Below is a small trained network, with its code and all its weights. Each question gives an input and a class and asks what happens when units are switched off, that is, made to give their printed mean instead of their output.

import numpy as np


def w(rows, s, z=0):
    codes = np.array(rows[::2]) - 128.0
    scale = np.full(codes.shape[1], s)
    scale[-1] = z or s
    return codes * scale


def f(y):
    return np.maximum(y, 0)


def log_softmax(a):
    a = a - a.max(-1, keepdims=True)
    return a - np.log(np.exp(a).sum(-1, keepdims=True))


def net(x, mask):
    res = np.array(x, float).reshape(1, 3) / 4 @ E
    y = f(res @ A[0][:, :-1].T + A[0][:, -1])
    res = res + np.where(mask, y, B[0][:, -1]) @ B[0][:, :-1]
    return log_softmax(res[-1] @ U[:, :-1].T + U[:, -1])


A, B = {}, {}
E = w([
[103,2,230,139],'x0',
[43,131,98,69],'x1',
[38,167,167,161],'x2',
],0.0087)
A[0] = w([
[145,118,130,138,50],'n0',
[159,172,135,88,37],'n1',
[165,165,94,145,214],'n2',
[84,179,140,156,158],'n3',
[111,115,101,178,138],'n4',
[121,110,146,109,74],'n5',
[162,172,108,146,148],'n6',
[142,119,116,156,206],'n7',
[102,79,119,90,193],'n8',
[169,91,84,63,134],'n9',
[179,152,93,134,116],'n10',
[26,132,127,98,185],'n11',
[131,154,123,116,209],'n12',
[72,163,126,159,144],'n13',
[147,129,105,143,42],'n14',
[77,90,110,116,149],'n15',
[126,165,150,155,157],'n16',
[177,165,116,103,140],'n17',
[158,138,151,117,242],'n18',
[169,141,164,174,159],'n19',
[141,95,110,150,203],'n20',
[125,121,117,134,66],'n21',
[141,89,74,49,187],'n22',
[170,136,91,126,158],'n23',
[4,165,111,123,245],'n24',
[168,149,151,188,181],'n25',
[95,86,218,171,218],'n26',
[145,115,135,122,217],'n27',
[118,180,116,95,114],'n28',
[154,115,128,123,1],'n29',
[129,133,132,121,51],'n30',
[219,165,104,151,124],'n31',
[95,182,50,119,169],'n32',
],0.018,0.0028)
B[0] = w([
[121,124,117,137,138],'n0',
[109,115,129,132,153],'n1',
[68,87,132,100,188],'n2',
[135,142,177,130,176],'n3',
[132,117,143,133,141],'n4',
[137,137,116,160,149],'n5',
[75,82,135,108,177],'n6',
[126,105,116,109,156],'n7',
[182,183,95,156,178],'n8',
[212,185,60,87,183],'n9',
[86,108,100,119,179],'n10',
[97,238,139,181,205],'n11',
[107,125,134,98,157],'n12',
[124,148,191,131,174],'n13',
[108,119,117,128,141],'n14',
[133,185,108,168,171],'n15',
[145,124,151,136,158],'n16',
[83,114,103,142,175],'n17',
[138,98,105,108,163],'n18',
[144,62,133,104,184],'n19',
[156,117,99,109,161],'n20',
[131,120,136,129,128],'n21',
[232,177,76,101,185],'n22',
[107,136,84,121,173],'n23',
[48,210,242,161,225],'n24',
[135,65,126,111,187],'n25',
[141,48,152,254,253],'n26',
[143,116,102,106,159],'n27',
[105,125,153,72,169],'n28',
[114,143,104,129,138],'n29',
[122,115,130,140,128],'n30',
[68,109,67,117,205],'n31',
[82,138,183,32,206],'n32',
],0.039,0.013)
U = w([
[96,166,222,14,108],'0',
[124,91,106,58,3],'1',
[70,154,141,159,142],'2',
[130,51,207,95,120],'3',
[25,70,13,46,183],'4',
[142,2,102,99,85],'5',
[125,194,113,30,51],'6',
[198,121,78,44,252],'7',
],0.0094,0.0047)

Each question gives the input, the list of numbers given to net, and the class t.
The units are the neurons (one row each of A and B). Each row of codes is followed by its name. A weight is (code - 128) times the scale printed after its matrix; where a second scale follows, it is the last column's (A, B and U).
mask holds one flag per neuron, in row order. A switched-off neuron (its flag False) gives its mean, the last column of its row in B, instead of its output. The means were averaged over made-up inputs and are rounded, as every weight is.
A unit's drop is (log p(t) with every unit on - log p(t) with that unit switched off) / (log p(t) with every unit on - log p(t) with every unit switched off).
unit that matters most: the unit with the biggest drop
k most important neurons: the k neurons with the biggest drops, biggest first
drop of u: that unit's drop, to one decimal
input [-8,5,-2], class 0: unit that matters most -> n32
input [0,2,2], class 0: 2 most important neurons -> (n26 n31)
input [-2,-4,4], class 3: 2 most important neurons -> (n11 n24)
input [0,7,-1], class 0: 2 most important neurons -> (n24 n26)
input [2,7,-5], class 6: 2 most important neurons -> (n26 n11)
input [-1,-2,2], class 3: 2 most important neurons -> (n11 n24)
input [-1,3,-1], class 0: 2 most important neurons -> (n26 n31)
input [0,2,-3], class 7: drop of n24 -> 0.2
input [3,6,-6], class 7: drop of n23 -> 0.0
input [7,-2,3], class 5: drop of n24 -> 0.4
input [4,-7,8], class 3: drop of n31 -> 0.5
